Below are the code and all the weights of a small trained network. Each question names an input and a class and asks about switching units off, where a switched-off unit gives its printed mean instead of its output.

import numpy as np


def w(rows, s, z=0):
    codes = np.array(rows[::2]) - 128.0
    scale = np.full(codes.shape[1], s)
    scale[-1] = z or s
    return codes * scale


def f(y):
    return np.maximum(y, 0)


def log_softmax(a):
    a = a - a.max(-1, keepdims=True)
    return a - np.log(np.exp(a).sum(-1, keepdims=True))


def net(x, mask):
    res = np.array(x, float).reshape(1, 5) / 4 @ E
    y = f(res @ A[0][:, :-1].T + A[0][:, -1])
    res = res + np.where(mask, y, B[0][:, -1]) @ B[0][:, :-1]
    return log_softmax(res[-1] @ U[:, :-1].T + U[:, -1])


A, B = {}, {}
E = w([
[68,155,98,61,69,94],'x0',
[127,124,129,127,123,128],'x1',
[198,44,68,77,168,29],'x2',
[102,135,224,76,218,120],'x3',
[89,57,8,88,204,174],'x4',
],0.011)
A[0] = w([
[160,122,85,95,139,75,5],'neuron 1',
[121,89,105,75,132,182,156],'neuron 2',
[151,126,200,117,116,117,90],'neuron 3',
[91,118,85,115,135,170,44],'neuron 4',
[118,117,186,94,128,118,119],'neuron 5',
[245,105,131,115,136,99,86],'neuron 6',
[196,101,162,131,60,118,163],'neuron 7',
[101,152,126,137,62,171,144],'neuron 8',
[103,99,74,73,155,163,70],'neuron 9',
[122,124,98,119,139,145,76],'neuron 10',
[118,174,142,92,70,76,59],'neuron 11',
[65,164,121,61,104,106,253],'neuron 12',
[163,173,148,137,94,113,111],'neuron 13',
[145,141,134,149,91,181,79],'neuron 14',
[168,118,64,170,44,141,109],'neuron 15',
[165,99,151,246,170,166,163],'neuron 16',
[177,110,97,89,103,67,156],'neuron 17',
[69,129,126,160,100,198,18],'neuron 18',
[72,113,102,75,64,112,81],'neuron 19',
[171,148,137,155,60,91,74],'neuron 20',
[73,173,120,151,152,170,33],'neuron 21',
],0.014,0.0053)
B[0] = w([
[80,104,168,128,96,81,192],'neuron 1',
[170,180,77,182,132,124,206],'neuron 2',
[142,119,72,156,165,111,199],'neuron 3',
[174,182,72,166,116,46,184],'neuron 4',
[94,147,84,124,204,128,184],'neuron 5',
[86,76,160,150,91,135,215],'neuron 6',
[124,148,84,188,168,146,215],'neuron 7',
[82,69,137,110,131,119,237],'neuron 8',
[119,117,85,180,137,113,223],'neuron 9',
[146,144,131,180,82,68,161],'neuron 10',
[189,140,114,198,124,146,206],'neuron 11',
[184,22,118,95,121,201,239],'neuron 12',
[99,164,84,167,126,132,205],'neuron 13',
[88,128,147,126,136,114,192],'neuron 14',
[85,147,77,2,207,193,253],'neuron 15',
[144,64,120,155,85,221,251],'neuron 16',
[44,74,157,109,94,124,227],'neuron 17',
[96,97,165,144,116,70,207],'neuron 18',
[196,68,155,184,108,190,204],'neuron 19',
[117,123,65,165,157,75,213],'neuron 20',
[19,144,166,182,131,84,190],'neuron 21',
],0.0088,0.012)
U = w([
[158,141,81,197,116,78,71],'0',
[41,80,191,123,44,86,64],'1',
[195,69,161,140,70,208,136],'2',
[135,100,131,118,125,143,250],'3',
[96,119,112,51,233,157,142],'4',
[162,130,144,97,89,169,126],'5',
[245,231,148,67,105,69,96],'6',
],0.011,0.012)

Each question gives the input, the list of numbers given to net, and the class t.
The units are the neurons (one row each of A and B). Each row of codes is followed by its name. A weight is (code - 128) times the scale printed after its matrix; where a second scale follows, it is the last column's (A, B and U).
mask holds one flag per neuron, in row order. A switched-off neuron (its flag False) gives its mean, the last column of its row in B, instead of its output. The means were averaged over made-up inputs and are rounded, as every weight is.
A unit's drop is (log p(t) with every unit on - log p(t) with that unit switched off) / (log p(t) with every unit on - log p(t) with every unit switched off).
The circuit of an input: a set's keep is (log p(t) with only the set's units on - log p(t) with every unit switched off) / (log p(t) with every unit on - log p(t) with every unit switched off). Starting from the 12 units with the biggest drops (on a tie, the unit counted first), units are removed one at a time, each time the one whose removal leaves the highest keep (on an exact tie, the one counted first), for as long as the keep stays at least 0.8.
circuit, biggest first: the units of the circuit, biggest drop first
unit that matters most: the unit with the biggest drop
k most important neurons: the k neurons with the biggest drops, biggest first
drop when u is switched off: that unit's drop, to one decimal
input [4,-1,7,-2,-4], class 1: 3 most important neurons -> neuron 17; neuron 1; neuron 6
input [3,-5,-8,4,1], class 1: circuit, biggest first -> neuron 21
input [5,4,5,-1,-1], class 1: 4 most important neurons -> neuron 17; neuron 1; neuron 16; neuron 2
input [7,2,5,3,1], class 2: circuit, biggest first -> neuron 12; neuron 19
input [7,5,-4,7,3], class 2: 3 most important neurons -> neuron 12; neuron 15; neuron 19
input [3,-3,-1,-4,2], class 4: 3 most important neurons -> neuron 15; neuron 16; neuron 11
input [-6,2,1,6,-6], class 0: 2 most important neurons -> neuron 15; neuron 3
input [-5,4,-5,-6,7], class 0: 2 most important neurons -> neuron 4; neuron 2
input [-2,2,7,-8,-5], class 4: 2 most important neurons -> neuron 15; neuron 7
input [3,1,7,7,2], class 1: 4 most important neurons -> neuron 15; neuron 1; neuron 17; neuron 6
input [3,7,-7,-5,1], class 1: 2 most important neurons -> neuron 18; neuron 21
input [-7,8,8,5,8], class 0: circuit, biggest first -> neuron 2; neuron 15
input [4,7,-7,-2,4], class 1: 3 most important neurons -> neuron 21; neuron 18; neuron 8
input [-1,-2,0,7,-5], class 4: unit that matters most -> neuron 5
input [-8,-4,7,-4,3], class 2: 2 most important neurons -> neuron 16; neuron 21
input [1,-3,6,-1,-5], class 1: 2 most important neurons -> neuron 17; neuron 6
input [-2,5,-7,-7,1], class 1: 2 most important neurons -> neuron 18; neuron 21
input [-5,-4,2,0,-1], class 2: 2 most important neurons -> neuron 16; neuron 15
input [7,-4,-4,-8,5], class 4: drop when neuron 16 is switched off -> 0.9
input [6,1,3,-6,2], class 2: circuit, biggest first -> neuron 19
input [6,-8,4,-6,-6], class 3: drop when neuron 2 is switched off -> 0.3
input [-3,-5,2,2,-8], class 0: drop when neuron 18 is switched off -> 0.0
input [4,2,0,-2,-1], class 2: drop when neuron 21 is switched off -> 0.1
